Below are the code and all the weights of a small trained network. Each question names an input and a class and asks about switching units off, where a switched-off unit gives its printed mean instead of its output.

import numpy as np


def w(rows, s, z=0):
    codes = np.array(rows[::2]) - 128.0
    scale = np.full(codes.shape[1], s)
    scale[-1] = z or s
    return codes * scale


def norm(h):
    return h / np.sqrt((h * h).mean(-1, keepdims=True) + 1e-5)


def f(y):
    return y / 2 * (1 + np.tanh(0.7978845608 * (y + 0.044715 * y**3)))


def log_softmax(a):
    a = a - a.max(-1, keepdims=True)
    return a - np.log(np.exp(a).sum(-1, keepdims=True))


def net(x, mask):
    res = np.array(x, float).reshape(1, 3) / 4 @ E
    u = 0
    for l in range(2):
        y = f(norm(res) @ A[l][:, :-1].T + A[l][:, -1])
        res = res + np.where(mask[u : u + 6], y, B[l][:, -1]) @ B[l][:, :-1]
        u += 6
    return log_softmax(norm(res)[-1] @ U[:, :-1].T + U[:, -1])


A, B = {}, {}
E = w([
[127,90,141,181,131,113,200],'x0',
[88,58,57,80,7,124,109],'x1',
[198,182,4,190,144,57,117],'x2',
],0.003)
A[0] = w([
[206,166,161,177,185,165,145,57],'L0N0',
[121,66,134,213,132,101,222,72],'L0N1',
[97,60,138,170,108,91,215,27],'L0N2',
[88,52,57,108,117,103,101,140],'L0N3',
[153,169,117,43,132,161,2,99],'L0N4',
[148,70,178,78,145,223,136,6],'L0N5',
],0.0051,0.0026)
B[0] = w([
[74,220,170,83,77,117,116,213],'L0N0',
[149,81,114,19,181,128,112,187],'L0N1',
[120,153,109,33,155,123,218,152],'L0N2',
[110,237,196,148,96,116,138,231],'L0N3',
[144,77,123,55,179,103,255,252],'L0N4',
[215,129,121,209,119,170,153,158],'L0N5',
],0.0062,0.0023)
A[1] = w([
[32,37,63,115,39,88,107,77],'L1N0',
[189,130,56,151,166,57,95,46],'L1N1',
[205,112,50,188,131,77,61,4],'L1N2',
[117,16,178,171,105,216,108,85],'L1N3',
[202,176,181,207,84,136,194,168],'L1N4',
[169,83,37,2,218,122,208,106],'L1N5',
],0.0069,0.0039)
B[1] = w([
[135,196,173,185,230,49,153,165],'L1N0',
[127,40,144,171,112,203,141,164],'L1N1',
[122,65,61,148,230,183,121,151],'L1N2',
[172,100,59,154,162,161,93,164],'L1N3',
[86,137,79,106,89,65,137,182],'L1N4',
[187,114,181,2,101,149,194,254],'L1N5',
],0.0092,0.006)
U = w([
[217,104,184,23,208,114,235,135],'0',
[39,233,161,203,205,32,121,174],'1',
[171,23,36,190,200,240,77,149],'2',
[114,141,70,54,94,110,130,198],'3',
[128,31,254,222,12,148,21,3],'4',
[90,44,210,205,37,161,44,3],'5',
],0.0094,0.0072)

Each question gives the input, the list of numbers given to net, and the class t.
The units are the neurons (one row each of A and B). Each row of codes is followed by its name. A weight is (code - 128) times the scale printed after its matrix; where a second scale follows, it is the last column's (A, B and U).
mask holds one flag per neuron, layer by layer. A switched-off neuron (its flag False) gives its mean, the last column of its row in B, instead of its output. The means were averaged over made-up inputs and are rounded, as every weight is.
A unit's drop is (log p(t) with every unit on - log p(t) with that unit switched off) / (log p(t) with every unit on - log p(t) with every unit switched off).
The circuit of an input: a set's keep is (log p(t) with only the set's units on - log p(t) with every unit switched off) / (log p(t) with every unit on - log p(t) with every unit switched off). Starting from all 12 units, units are removed one at a time, each time the one whose removal leaves the highest keep (on an exact tie, the one counted first), for as long as the keep stays at least 0.8.
units of the circuit, in order: the units of the circuit, biggest drop first
most important unit: the unit with the biggest drop
top k neurons: the k neurons with the biggest drops, biggest first
top k neurons in layer l: the k neurons of layer l with the biggest drops, biggest first
drop when u is switched off: that unit's drop, to one decimal
input [5,3,-8], class 2: units of the circuit, in order => [L1N3 L1N5]
input [0,3,0], class 3: units of the circuit, in order => [L0N3 L1N4]
input [4,-5,-7], class 2: top 3 neurons => [L0N3 L1N3 L0N4]
input [-3,3,-3], class 3: top 3 neurons in layer 1 => [L1N4 L1N5 L1N0]
input [2,-5,-1], class 1: top 2 neurons => [L1N5 L0N4]
input [-2,-3,-7], class 2: most important unit => L1N3
input [-4,1,5], class 2: top 3 neurons in layer 1 => [L1N1 L1N2 L1N0]
input [0,7,-6], class 1: units of the circuit, in order => [L1N0 L1N5]
input [0,-5,5], class 1: top 2 neurons => [L0N0 L1N5]
input [1,3,0], class 3: top 2 neurons => [L0N3 L1N0]
input [-2,-3,-5], class 2: top 2 neurons => [L1N3 L0N3]
input [3,-7,5], class 1: top 3 neurons => [L0N0 L1N5 L0N4]
input [-3,4,3], class 1: top 3 neurons => [L0N3 L0N1 L1N5]
input [6,-8,-8], class 1: most important unit => L1N5
input [0,-4,-7], class 2: top 2 neurons => [L1N3 L0N3]
input [6,1,-7], class 2: top 2 neurons in layer 0 => [L0N4 L0N5]
input [-4,-8,2], class 1: drop when L1N5 is switched off => 0.4
input [0,1,-7], class 2: drop when L1N3 is switched off => 0.5
input [-3,-7,-6], class 1: drop when L1N5 is switched off => 1.0
input [2,-8,3], class 1: drop when L1N5 is switched off => 0.3
input [-5,5,7], class 2: most important unit => L0N0
